In the rows, zero is written as 128.
[136 111 165 140  93  95 141 110 139 152  64  92 131 131 160 126 163 156
 214 125 142  79 148 127 113 124 149 126 164 111 146 140 116 146 126 145
 125]  Lodu
[137 107  91 124 145 180 138 158 116 121 148 102 115 162  70 174 125  97
 111 102 139 106 146 106 194 123 140  84 134  98 156 120 198  82 109 134
 120]  Zek
[134 186 111 163 104  71  97 152 137  80 182 104 165  99  82 161 137 110
 138 139 109 114  83 144 133 110 102 126 136 137 130  88 143 162 101 142
 126]  dofe
[149 144 107 104 128 113 123 185 143 112 128 126 114 131 162 125 132 166
 105 120 130 144 105  94 112 135 122 170  84  89 117 124 109 123 100 163
 148]  Zozu
[106 113 126 132 140 117 146 136 125 123 100 133 136 142 124  99 107 136
 121 146 113 137 136 141 164 151 139 117 171 111 135 120 116 147 119 108
 139]  pak
[112 115  98 103 122 171 161 117 164 131 122 150 126 167 124 126 131 146
 131 124 122 115 152 134 131  96 133 151  96 148 125 146  99 115 115 111
 175]  lapa
[143 143 131 130 126 108 116 113 149 152 143 184 147 126 201  22 108 129
 145 115 184 143  69 145 124  70 118 108 123 225 134 145  88 107 172 209
 132]  kuvi
[133 136  94 113 162 137 147 169 138 106 101 145 126 163 171 157  77  83
 135 116 104 127 175 125 128 149 124 168 125 100 157 146 121 127  96  87
 116]  gek
[ 96 102 128 161 122 171 132 129 139 143 120 122 101 115 143 106 117 187
 118 142 161 118 103 119 104 106 134 129 142 117 151 147  96 152  93 116
 122]  Lodu
[119 123 109  90 141 129 130 154 134 141 113 164 132  89 167 128 112 130
  98 117 166 122 141 127 120 134 179 104 130 120 142 126 102  87 128 117
 126]  Kogef
[123 125 106 157 140 120 106 191 121 116 170 115 139  90 130 141 164 128
 141  94 121 135 107 135 141 175 132  90 113 118 122  99 136 146 111 109
  99]  ruke
[142 128 128 169 114 132 116 129  92 146 139 127  92 158 160 144 111 157
 133 149 167 111 108 135 144 128 121 132 113 162 138 117 175 136 134 170
 123]  ketu
[158 140 108 115 114 152  79 125 102 166 155 132  83 171 110 128 141 117
 134 156 124 138 173 117 145 107  87 148 131 133  92 135 151 172 119 149
 131]  kuvi
[145 127 103 149 135 144  95 136 115 139 146 140  87 162 102 162 106 132
 116 151  76 143 129 121 109 131 124 130 135  99 106 130 159 148 136 118
 189]  Zek
[115 135 115 117 113 120 154 159 157 119 117 135 136 124 126 148 120 169
  88 134 110 169 159  99 144 157 101 148 134  89 120 109  97 141 136 114
 133]  Ralad
[146 108 131 108 118 114 130 157 125 109 101 137 131 108 196 122 151 132
 137  90 115 146 145 104 122 149 141 130 171 112  79 143 112 130 145 108
 125]  ruke
[127 128 133 119 150  92 130 130  82  97 147 146 148 122 112 150 120  65
  83 157  87 156 118  94 114 147 138 143 125 152 116  83 176 124 125  78
 159]  gek
[121 134 115 111 118 117 115 111 128 131 131 113 137 120 118 133 155 119
 127  92 150  94  79 172 107 117 172 122 110 129 126 130  91  80 107 150
 133]  Zozu
[192 116 172  99 150  89 136 177 145 118 107  99 142 120 141 122 148 131
 156 133  97 117  67 100  82 129 168 107 155  66 158 150 126 150  71  99
 135]  Kogef
[114  99 146 127 126  73 107 115 111 125 117 150  91  95 129 123 126 125
 108 143  97 145 151 116 124 142 176 161 129 124  86 114 144 164  98  57
 147]  Zozu
[129 107  94 145 115  87 116 153 136 103  93 130  94 104 149 159 105 115
 137 131 121 109 173 132 137 139 155 152 144  82 147 112 120 150 110  80
 109]  ketu
[136 115 109 120  36 144 125 143 152 151 124 107 149 139 147 109 152 136
 211  94 192  96  92 112 162 144 149 105 155 184 153 122 139 142 155 143
 112]  pak
[146 125 146  86 107  50 135  92 150 127 115 166 165 102 115  54 187 126
 183 145 166 103 151 165 123  84 144 132 142 129 117 150 126 219 104  79
  49]  befi
[111 116  95 149 116 133 126 133 115 142 112 119 114 142 117 146 116 128
 155 137 109 102 144 146 130 108 139 131 134 161 134 151 121 136 121 159
 148]  ketu
[ 90 135 115 140 139  96 120  85  81 128 133 123  95  71 107 163  95 119
 142 140 112 123 106 168 102 121 165 129  95 132 125 131 145 160 113 127
 142]  ruke
[144 121 129 145 136 200 126 153 120 124 115 135  96 140 150 146 132 164
 121 124 141 133 168  94  84 123 117 116 121  99 159 137 109 142 105 137
 119]  gek
[137 122 129 113 130 142 125 137  91 132 121 166 115 132 178 141 101 126
 128 106 145 158 133  64  76 122 143 108 113 115 109 135 123 128 145 139
 148]  lapa
[105 106 108 131 121 160 101 147 135 128 119 139 111 111 175 112 142 146
 152 126 157 111  92 164  95 117 159 147  75 135 167 126 152 114 162 148
 188]  befi
[ 86 130 129 160 157 111 138 122 131 150 127 153 108 111 148 123 123 137
  96 136 111 149 156 129 120 122 138 166 136 119 120 154 130 154 125 102
 127]  gek
[140 184 123 132 127  28  58 138 157 116 131 103 111  55  83 154 101  97
 115 169 103 124 102 192 114 114  92 202  87  82 180  69 140 143  97 123
 139]  Kogef
[140 162 137 138 124  84  92 143  93  92 143 100 140 113  64 140 113 123
 187 139  46 116 136 150 130 131 131  81 122 147 132  96 129 174 109 173
 161]  Zozu
[124 140 149  96 136 119 115 155  92 117  99 126 136  84 162 151 115 140
  94 159  94 181 125 177 150 127  67 165 177 101 112 137 136 172 142 128
 124]  befi
[111 122 161 125 180 172 138  35 132 136 162 160 150 145  97  93 142  62
 117  87 179 153 122 181 143  90 133  88 110 115 150 125 124 113 146 101
  91]  gek
[124 130 115 151 116 128 146 119 144 141 117 148 141 137 126 164 112 136
 135 127 152 144 122 115 101 123 126 113 132 131 140 134 123 132 142 129
 133]  Zek
[131  90 112 133 123 136 167 170 120 108 120 126 100 111 148 137 117 156
 103 133  95 105 150  79 142 122 139 127 135 125 116 135 130 105  94 112
 143]  lapa
[129 125 119 159 126  92 104 129 106 124 117 120  93 149  92 129 127 119
 124 188 121 109 142 119 134 131 104 164  93 156 143  72 138 149  97 149
 150]  Ralad
[103 114 133 141 145 159 150 137 155 135  97 135 164 192 112 109 188 226
  98 100 177 168 119 109 110 120 125 112 131 169 151 151 111 151 130 146
  81]  Zek
[135  98 126 117 119 128  76 128  76 112 122 103 124 146  86 137 174 112
  98 127 148 156  25 139 116 110 157 114 128 190 175  55 157 116 136 123
 170]  befi
[117 121 136 144 129 138 132 152 147 131 114 149 134 138 137 163 150 181
  95 126 146 160 115 130 113 125 140 131 143 138 126 131 132 150 113 109
 151]  Zek
[176 165 110 123 104 124  86 159 143 136 145 105  97 102  97 176 134 102
 153 135 127 122 147  99 123 151 100 140  87  99 150  68 136 128  97 122
 142]  ruke
[112 104 133 151 160 100 153 110 133 162 132 155 134  96 178 113 185 150
  91 113 162 124  79 190 117 103 143 122 124 155 117 153  89  97 135 121
  77]  befi
[153 132 128 122 105 125 139 113 118 128 118 128 140 136 123 137  95 104
 156 146 145  90 129 146 139 114 108 106 131 143 150  88 120  90 104 149
 152]  Lodu
[131 157  99 115 122 113 104 137 109 130 116 134 128 165 146 168  79 110
 113  86 131 160 110 105 114 121 147 127 171 126 132 155 104 128 144 119
  91]  Zozu
[127 123 103 155 164  96 150 171 121 133 109 143  92 128 203 101 102 181
 116 133 159 102 105 137 125 129 134 138 115 158 125 121  41 133  41 162
  99]  Lodu
[130 153 124  98 127 159 143 145 123 112 123 152 142 118 181 135 125 148
 132  99 136 118 170 157 128 144 135 115 143 123 114 140  94 127 126 142
 115]  gek
[157 117 115 131 150 136 186 114 105 123 127 122 120 136 145 176 168 131
 114 129 144 115  92  80  90  38 140 103 124 114 159 192 126 128 137 167
  78]  gek
[144 101  84  91  96 149 130 154 139 146 105 130 119 167 153 144 140 140
 115  70 145 108 127  85 121 146 167 139 111 176 127 136 165  30 159 145
 145]  Zek
[ 81 124  80 188 104  74 105 128  99 186 138 109 132 115  67 146 149 139
 164  57 123 106  89 143  85  97 180  70 148 211 129 166  90 124  79 190
  87]  dofe
[156 131 116 110 154 104 169 153 141 141 124 144 113 157 158 129 136 127
 114 130 140 110 107 120 129 114 172 143 138  81 137 153 124 135  66 104
 137]  gek
[107  68 141 156 142 108 154 131  70 159 114 117 109 135  86  84 114 147
  79 114 130 134 109  77 108 131 162 104 148 153 137 139 187  85  75 125
 105]  befi
[122 118  87  40  67 131  93 140 132  74  62 102 148 105 169 116 150 154
 137 109 133 103 125 190 150 145 148 160 170 161 138  98  77 109 189 139
 135]  Kogef
[140 116 105 106  94 164  73 163  71 112 152 144 174 173  98  79 143 102
 130 161 134 142 112  95 126 136 101 100 135 160 117  89 199 122 192 180
 193]  ketu
[207 147 142 110 207  74  89 163 121 150 128 159 110 182 161  75 187  70
 115 200 144 145 123 105 179 138 125 119 136 134 125  50  80 157  96 120
 146]  kuvi
[104 114 127 144 123 128 137 157 129 123 125 128 163  89 123 140 142 134
 108 127 139 122  91 106  86 123 148 110 142 132 143 148 130 115  90 112
 115]  dofe
[129 114 125 142 142 136 151 155  88 101 107 120  88 146  89 155  93 185
  74 127  98 133 169  94 130 103 119 114 117 126 140 104 137 105  56 164
 156]  lapa
[ 96 134  71 140 115 161 141 104 130 147 150 154 118 177  87 158  66  93
 124 163 162 117 101 150 158  93 148 113 146 134 163 136 119 151 119 103
 157]  Ralad
[105 127 170 151 148 125 133 129 125 146  78 138 142 136 169 128 145 117
 157 105 154 118 143  74  28 115 182 145 122 176 159 176 129 130  99 127
 123]  gek
[124 112  94 160 112 115 100 120 138 140 123 106  92 136 103 140 154 117
 148 107 107 101 154 122 123 128 144 146 105 138 139 113 156  94 145 123
 145]  ruke
[123 183 121 109 116 169 100 120 146 144 141 123 124 147  74 141 127 152
 120 170 129  77 152 130  96 132 147 132 124 137 152 138 100 141  96 105
 120]  Ralad
[150 118 135 111 131  80 138 156 101 108 119 141 151 157 120 130 129  80
 119 164 123 134 123 111 128 168 116 141 142 109  91  81 116 152  63 103
 151]  Ralad
[121 122 129 133 111 148 117 127 132 102 124 130 131 132 106 133 107 117
 133 120 129 130 152 110 120 136 141 116 132 121 135 107 115 129 109 100
 139]  Zozu
[121  99  86  78  71 162 149 162 150  92  93  77 134 128  91 156 135 130
 139 122  99 103 149 121 169 138 151 150 165  99 136 118 121 113 106 110
 183]  ketu
[113  99 137 154 132 111 164  88 146 140 121 142  99 125 133 145 112 159
 114 112 128 141 147 155 116 113 146 138 110 139 130 144 120 134  84  88
 108]  kuvi
[196 139 123 163 148 116 140 155  95 115 140 127 101 177 164 207 113 123
 131  92 135 114 109  65  64 148 150  86 123 112 104 124 125 103  83 148
 108]  Zek
[138 116 136 127 134 145 151 104 137 152 132 125 130 134 124 144 151 115
 137 130 127 121 147 134 136  92 104 131 118 124 117 167 129 121 135 142
 104]  ketu
[122 115 106 119 151  96 135 141 139 171 142 138 131 139 123 126 154 111
 117 103 128 135 124 112 136 110 159 119 118 137 114 142 133  96 134 144
 140]  Kogef
[115 102 136 114 104 197 160 114 138 112 106 143 159 138 136 100 126 190
 100 114 136 110 123 121  57 106 124 110 145 103 137 182 104  85 137 114
 121]  lapa
[104 156  85 131 140 189 110 124 146 136 140 124 166 123 108 201  87  27
 149 109 145 172 124 119 144 118  80 100 152  72 169 141 121 120 218 129
 116]  Zek
[127  98 131 145 142 107 126  89 181 131 193 162 180  87  41  68 252 126
 102  90 103  69 143 175 109  70 156  66  94 225 101 137  97  63  87  84
  56]  dofe
[137 115 137 132 145 139 128 133 140 105 134 133 113 139 130 163 160 142
 118 132  77 145 167 134 151 112 114 146 131 126  95 131 138 157 111  98
 144]  dofe
[119 116 116  96  98 123 138 118 131 152 111 155 130 138 197 100 141 131
 142 106 169 128 125 133 127 159 157 168 133 145 112 140 130 136 153 100
 115]  gek
[ 92 139  98 149 106 151 134 116 169 145 119 160 126 153 142 113 112 206
  91 126 147 114 169 200 124 148 145 135 164 126 127 140  75 120 109  87
 122]  kuvi
[129  88 139 138 100 144 137 109 144 110 121 127 115  94 116  88 120 161
 101 127 136 119  92 119 111 112 130 131 132 147 132 127 142  95 125 128
 144]  Zek
[126 157 132 120 104 156 126 112 139 157 113 141 141 127 137 144  97 130
 167 131 133 105 151 144 115 134 135 111 144 164 137 144 100 116 117 137
 143]  dofe
[150 154 112 165 140  77 121 113  92 144 160 102 130 151  95 161 167 111
 138 156 132 111  83 149 146 136 120  92 116 125 155  68 153 122 165 156
 117]  befi
[163 155 124  85 135 144 150 137 108 149 106 153 118 152 175 174 119 164
 115 116 153 143 137 147 122 103 126 115 149 134 125 158  91 136 108 145
  98]  befi
[117 103 109 167 111 174 109 167 135 115  89 124 117 136 163 109 126 163
 166 146 168  98  92 125  76 110 137 126 142 133 172 151  81 165  77 155
 146]  dofe
[ 70 119 104 184 135 160 113 144 120 152 111 129 158 173 125 110 110 130
 121 102 171 129 107 123  93 160 141 100 152 152 172 140 113  99 141 135
 100]  pak
[147 166 141 134 107 123 108 136 134 117 146 116 169 178 118 101 131 140
 139 158 165 133  97 127 138 149  73 134 159  99 133  77 128 166 118 123
 125]  Lodu
[113  96 125 142  87 147 132 119 156 124 133 117 111  79 127  96 145 163
 148 116 109  89 128 127 115 110 149 133 131 154 107 153 115 119 104 129
 145]  dofe
[142 126 129 129  91 101 108 137 133 105 135  79 128 134 106 155 148 126
 125  70 184 139  84 124 121 114 110 158 115 109 140  93 156 125  88 155
 100]  Kogef
[171 128 135 103 134 116 134 133 154 122 114 131 118 141 156 132 155 153
 131  99 115 108 154 135 129 147 130 143 108 125 104 128 131  92 129 135
 115]  Zek
[147 132 135 128 149 118 122 169  94 131 149 121 125 127 151 136 152 148
 122 134 133  95 112 138 128 142 160  94 169 123  92 141 119 154  74 133
 102]  Kogef
[150 149 133  84  98 181 107 139 118 117 114 111  97 149 149 132 118 153
 140 114 130 148 129 131 135 122 111 167 138 119 129 122 125 163 114 165
 178]  gek
[120 159 104  65  94 132 105 152 119 111 150 112 158 132  93 121 102 149
 129  67 136 168  93 113 159 127 141  96 151 126 135  99 135 137 139 151
 139]  Lodu
